Each row has a class, written after it.
 12  26  -1  -1  40 -45  92   1 -29  52 -33 -40 -10 -12  25   6 -21   8   1  16  46  -4 -18  18 -21 -13  30  -4 -22   3  29 -26 -17  -1  13 -18 -> sefes
 42  46 -29  23  17   6  53   0 -28 -16 -20 -21 -37 -33  -4  -8  21 -32  19  -4 -18  38  78  23  18  10  19   9   6  18  40   9  10  13  -4 -57 -> fogoz
 26  28  39 -24  27 -40  12   6 -12  29  11 -20  17  -4   1 -35 -19 -14  88 -32  66  24  21  -7  -2 -15  27   3  31 -42 -27  -1 -22 -43  11   3 -> vaf
 16  38   0  14  57 -31  82   9 -23  63 -48 -58  -7 -25  33   2  -9  -2  27   0  45  -4 -18  29  -8 -13  23 -11 -13  13  26 -29 -26   5  14 -14 -> kuf
 15  36  25 -30  35 -28  17   4 -13   4  25 -27   4   6   7   2 -29 -41  95 -41  75  37  31  19 -14 -12  36 -12  37   4 -37  -2 -37 -33 -15  -6 -> vaf
 35  65 -29  19   8  -6  65   3 -26 -20  -1 -12 -37 -31 -13   0  12 -44  30  -8 -15  35  80  22  10   9  13   9  -5  20  30   6  -4   7 -10 -38 -> bedo
 26  25  19 -39  41 -18  19   0 -14  28  17 -17   2   8   9  -3 -27 -48  95 -35  84  32  30  17 -11 -19  29 -14  33  -5 -24   8 -56 -41 -28   0 -> Meze
  5  14   5  -1  38 -39  76  -1 -28  51 -38 -51  -3 -17  28   9  -5  -7  14  -1  44  -5 -21  25 -12 -14  36  -5  -8   2  23 -23 -19   5  22 -36 -> fogoz
 26  50  32 -20  38 -39  27   6 -24  15  19  -3  -3   8   0 -19 -21 -36  88 -27  69  30  46  14 -14 -12  21 -10  25   3 -20   9 -40 -36 -15 -15 -> sefes
 32  53 -19  24   5   4  63  -4 -30 -11  -5   2 -22 -33 -18  13   9 -31  13  -1  13  38  63  23   7   0  -5  17   5  25   3  -4  -7  11  -5 -32 -> rela
  7  20  -7  12  46 -32  84   6 -15  51 -34 -61  -1 -29  35  11 -25  -6  -2  -3  50   7 -33  25 -12 -16  33  -5 -16  15  10 -34 -15  -1  19 -12 -> vaf
 38  58 -19  14  -2   3  65  -2 -40 -11 -14  -8 -29 -32 -13   0   9 -31   7 -17   8  39  72  17   7  15   7  15   8  34  15  -4 -15  -1   3 -43 -> fab
 54  31 -12   6   7  10  45   7 -40 -15  -8  -8 -27 -16   2 -16   4 -41  18 -17 -11  49  64  14  24   4  15  14 -18  28  26 -12  -2   5  -5 -48 -> fogoz
 37  18  26 -27  35 -38  16   5 -26  41  15 -13   4  25  17 -22 -11 -43  68 -62  73  32  27  15   2 -21  35 -12  26  -5 -12   0 -30 -39  -3  -7 -> Meze
 63  72 -13  26  13  13  65   6 -37  -9 -20 -22 -37 -36 -10   1  16 -25  39  -6  -9  39  68  14  26   9   7  18  -6  29  33 -15 -10   0 -20 -34 -> kuf
 17  36  24 -33  47 -36  15  11 -13  18  25 -10  11  13   8 -23 -22 -48 100 -38  74  34  44  19 -22 -16  32 -13  22  -9 -25  13 -44 -28 -20  -8 -> bedo
 23   8  33 -25  30 -29   9  -7 -18  41   5  -9  17  10   3 -36 -21 -17  99 -40  86  19  24  -5  -6 -23  38   1  40 -49 -20  10 -36 -40  -3   1 -> Meze
 24  41  -1  10  54 -28  86   9 -23  64 -44 -52   0 -23  40   3 -14  -8  27  -3  47   3 -12  35  -9 -13  28 -17 -17  21  28 -31 -23   7  16 -12 -> kuf
 52  35 -16  14   2  -5  57   9 -43  -6 -11  -1 -26  -7 -14  -6  10 -24   7   5  -2  55  43  26  24  -5   5   9  -3  26  14  -2   6   5  -5 -23 -> rela
  9  41  53 -17  40 -37  10   1 -13  33   7  -4  20   6  11 -51  -5 -29  97 -27  71  31  20  -4  -4 -20  23  10  17 -44 -32   6 -30 -36  -2   7 -> luse
 18  27  43 -45  31 -30   8   0 -27  14  17 -14   7  17   1  -1 -14 -43 103 -36  68  29  48  20  -7 -13  32  -7  33 -15 -23   5 -41 -33  -7 -22 -> fogoz
 41  52 -20  18   9   9  61  -4 -18 -27  -9 -21 -35 -45 -19  19   0 -31   8 -10  -9  42  59   9  16   6   3  21  -6  28  10 -10  -7  -6 -12 -35 -> vaf
 49  39 -18  13   3  13  50  -1 -46 -12  -8  -5 -35   3   2 -18   0 -39  33  -8  -8  37  51  17  23 -11   5  15 -10  30  22 -14  -3  17 -13 -26 -> separ
 42  50 -16   1   0   3  68  -6 -29  -9  -4   1 -16 -32 -15  16  14 -24  10  -3  12  37  55  16   2  -1   5  11   5  26  12  -6  -3  11  -2 -29 -> rela
 12  24  46 -25  36 -47  10  10  -9  36  17 -11  23  14   4 -50  -7 -12  87 -32  71  23  28  -4 -16 -20  29   6  16 -52 -19  10 -22 -38   1  -5 -> bedo
 15  14  45 -16  25 -41  12   4 -19  41   9  -4  29  14   3 -35  -9  -2  95 -25  92  24   8   5  -9 -27  24   5  35 -43 -33   4 -20 -35  13   3 -> rela
 45  61  -3  10   6  12  66 -10 -36  -7  -8 -13 -25 -21  -4   3   5 -43  30 -18  16  27  61  19   6  -7   8  18   2  35  14 -13  -5  15 -10 -37 -> separ
 31  58  21 -19  52 -25  17  11 -22  25  15 -16   2   6   9  -5  -9 -37 114 -38  78  30  51  26  -1 -15  22 -18  33   0 -25   0 -52 -23 -13 -12 -> kuf
 52  53 -19  23  23  11  67  -2 -45 -10 -10   0 -32 -34 -18  -6 -10 -33   4  -2  -2  39  78   7  16   5   4  26  -8  28  16  -8 -13   6 -14 -35 -> sefes
 10   6 -12 -12  44 -33  83 -10 -17  63 -42 -41  -2 -20  27  13 -18   0  -6 -14  54  -4 -28  20 -18 -24  41 -17  -4   5  27 -18 -30   6  18 -17 -> Meze
 22  29  57 -26  28 -36   8  -4 -12  39  11  -8  23  21  10 -52  -9 -27 102 -39  85  14  19   0 -14 -32  21   6  30 -33 -28   3 -16 -30  11  -3 -> separ
  9  18 -10   6  55 -56  81   7 -33  70 -32 -55  -5   7  33  -3 -26 -14   5  18  46   3   1  53 -11  -5  26  -7  -9   6  26 -17 -23  -5  19   0 -> fab
 30  30  34  -8  36 -40  14  13 -29  30  21 -15  10  18  28 -27  -1 -50  75 -58  57  31  33  25   3 -18  29  -8  16   7  -7  -5 -20 -28   6 -33 -> fogoz
 -7  11  -5 -17  43 -43  82   0 -12  49 -24 -29  14  -8  50  -9 -20 -11  20  21  45  -5 -38  16 -27 -14  21 -10 -36 -20  13 -32 -17  19  20  -3 -> luse
 43  58  -5  11   0   6  63 -14 -32 -17 -13 -11 -32 -21 -12   8   9 -44  36 -19   3  27  64  20  11  -4   4  15   3  36  17  -5  -2   8  -6 -38 -> separ
 47  39 -47   4  25  15  62  -7 -17  -2 -22 -21 -40 -32  -4   3  18 -29  -5 -13   5  44  68  21  10   4  31  -2  16  20  38  15   7  10 -12 -37 -> Meze
-10  17  -1  -8  38 -45  81   2 -12  46 -23 -28  11 -10  51 -13 -17 -11  20  22  36  -3 -35  17 -25 -13  13 -11 -38 -15  16 -30 -17  16  19  -2 -> luse
 27  34  26  -9  46 -49  17  17 -43  46  17 -18   8  29  20 -30 -12 -47  75 -51  71  30  41  33   1 -10  25  -5  37   4 -17   0 -30 -38   8  -8 -> fab
 38  49 -13  18  10  -8  64   6 -23 -14  -9 -17 -30 -29 -17 -14   8 -32  12  -7 -13  41  53  11  14   4   9  19 -17  18  21   2  -3  -3 -12 -35 -> bedo
-12  20  -2 -12  43 -40  78   5 -14  48 -24 -35   5  -4  54  -7 -20 -22  16  22  44   5 -31  26 -24 -13  20 -10 -37 -12  12 -33 -13  15  20  -1 -> luse
 15  31  39 -14  28 -45  14   6 -12  46  10  -6  22  12   7 -32  -3 -11  89 -13  89  23  25  17 -15 -23  18   1  29 -47 -22   9 -16 -39  11   7 -> rela
 20  27  19 -34  38 -24  19  -5 -16  25  12 -16  -2   6   3   1 -20 -41 100 -36  76  24  35  16 -12 -17  31 -13  45 -15 -15  14 -50 -39 -26  -6 -> Meze
 23  25  20 -30  42 -51  16  18 -28  28  32  -8  12  30  20 -29  -9 -40  86 -57  63  27  39  18  -4 -20  37 -13  18  -9 -14  -2 -28 -21   4 -12 -> bedo
 21  34  31 -43  34 -24  15  -5 -19  16  19 -15   4  26   7 -10 -19 -39 112 -45  88  20  29  17 -16 -28  30 -10  36  -2 -31   4 -41 -20 -14 -13 -> separ
 59  16 -18   7  11   9  54   0 -41   0 -16  -1 -24 -13  -4 -13  -5 -31  21  -6  -3  48  55  12  24   0  18  11   5  15  29  -4  -4   0 -16 -22 -> Meze
 49  48 -25  13   8   0  52  13 -36 -15  -3  -2 -30 -14  -6 -27  -7 -39  22 -18 -18  52  75  20  20  -1  23  11 -22  19  37  -4  -1  10  -2 -35 -> bedo
 13  29  -1  23  49 -38  94   2 -31  52 -36 -36  -4 -20  32   1 -27 -10   4   3  42   1 -11  29 -19 -14  28  -8 -15  25  28 -23 -12   6  19 -23 -> sefes
 21  34  42 -41  32 -28   7   1 -18  16  24 -11  13  12   7 -12 -14 -42  98 -41  71  33  49  18 -10 -17  31 -11  27 -11 -24   8 -43 -33  -8 -24 -> fogoz
 69  59 -14  11  19  15  52  14 -39  -5 -18 -15 -32 -22  -5 -19  -7 -32  38  -7 -11  51  66  16  29   4   8  14 -19  24  29 -17 -13   3 -17 -27 -> kuf
 -6   2  -7  -6  24 -36  84   2 -15  55 -21 -28  21  -5  51   1 -24  -5  10  18  59  -3 -41  33 -41 -18  12 -22 -22  -2  12 -26  -5  15  23   0 -> rela
 18  11 -30 -13  47 -32  75   5 -16  51 -28 -39   2  -5  50   3 -17  -1  39   3  46 -15 -18  23 -19 -10  24 -18 -31  -8  30 -41 -19  19  22 -11 -> kuf
 25  24  54 -17  26 -33  11  -1 -20  36   7 -13  22  22   9 -56 -16 -19 102 -44  88  18  18   0  -9 -29  23   4  30 -34 -32   6 -20 -28   3 -11 -> separ
 13   0  11  -5  32 -27  83   0 -31  62 -42 -49   2 -15  33   2 -28  -6  24  -5  49   4 -31  20  -9 -16  41 -10   6   5  26 -24 -18  -6  13  -9 -> Meze
 31  41  -8   6  68 -37  80  14 -18  68 -31 -61  -6 -12  39 -12 -20 -15  22  18  36   6   5  42  -4  -9  19 -16 -26  11  29 -26 -27   5   0   6 -> kuf
 45  54 -33  14  13   7  54  -1 -24 -14 -19 -23 -38 -32  -2 -10  29 -39   9  -6  -8  43  80  25  13  12  27   6   4  16  39  11  17  12  -3 -53 -> fogoz
 59  48 -37  19  14   5  55  -1 -46 -10 -12   7 -42 -12 -13 -24  -6 -37 -11  -3 -27  45  69   8  24   1   3  17 -29  23  32  -1  -2   3 -11 -22 -> sefes
 17  42  21 -30  46 -40  17   9 -10  17  29 -15   6  15   3 -21 -26 -44 106 -31  70  31  43  21 -15 -19  31 -12  18 -14 -22  16 -52 -34 -26  -3 -> bedo
 15  23 -15 -12  47 -29  80   6 -12  55 -28 -49   5 -11  49  -1 -23  -4  37  15  52  -7 -10  29 -23  -8  24 -20 -28  -8  23 -34 -20  15  16  -3 -> kuf
 -2  34   8   4  51 -44  86   4 -34  52 -39 -40  -5 -18  29   2 -12 -19  25  16  36   6 -32  26  -4 -17  27  -4  -9   7  13 -26 -29  12  11  -6 -> luse
 36  17  33 -20  34 -43   8  15 -41  26  18  -6   7  27  21 -25  -5 -44  92 -49  49  26  40  19  11 -17  30  -4  21  -4  -2 -11 -23 -25   8 -28 -> fogoz
 46  53 -13  13   1   8  66 -11 -33 -15 -12 -12 -31 -19  -4   8  10 -43  39 -16   7  24  62  20   7   0   2  14   0  31  21  -6   3   9 -11 -42 -> separ
 57  64 -45  17  36  12  58   2 -20 -11 -18 -21 -44 -27  -1   6  23 -34  31  -5 -14  40  92  33  19  11  12   2  -3  29  41   0   5  15 -13 -31 -> kuf
  1  32   6  -4  47 -43  90  -3 -26  54 -41 -40   1 -15  32  10  -4 -12   7   8  45   6 -35  26 -10 -19  34  -5 -21   3  16 -27 -19  10  19  -8 -> luse
 26  27  48 -13  30 -29  16  -5 -20  39   6 -15  19  19  13 -37  -7 -31 111 -44  86  12  22   8  -4 -29  23   7  33 -28 -27   3 -13 -34   9  -5 -> separ
  4  19  -9   0  39 -34  86   2 -22  44 -37 -57  -3 -28  34  22 -31  -6  16  -6  49   1 -33  26 -15 -15  41 -15  -5  17  14 -35 -22   4  25 -14 -> vaf
 -4  21   3  -4  47 -43  81   4 -13  51 -26 -33   8 -10  48  -9 -18 -20  20  22  35   3 -27  25 -18 -13  13  -7 -37 -13  17 -28 -14   8  16   0 -> luse
 31  24  14 -14  48 -35  11  11 -24  23  17 -18   6  17  19 -10 -25 -44  79 -60  66  34  32  23   1 -19  35  -7  22   0 -18 -10 -24 -33   3  -9 -> vaf
  9  55  46 -28  46 -35  18   2 -22  17  20   1   7   8   4  -8 -12 -49 108 -24  71  37  33  17  -5 -21  20  -2  26  -7 -36   1 -58 -29 -21   0 -> luse
 -8  45  10  11  43 -40  90   6 -29  54 -38 -41  -3 -27  38  -2  -9 -14  17   8  42   6 -36  24  -9 -18  28 -10 -12  11  13 -28 -29  15  18 -17 -> luse
 38  74 -12  15  13   0  67  -6 -30 -19  -9   1 -30 -36  -8   5  19 -46  26  -2 -12  43  62  13  17   5   7  16  -8  27  19  -6 -12   8 -15 -30 -> luse
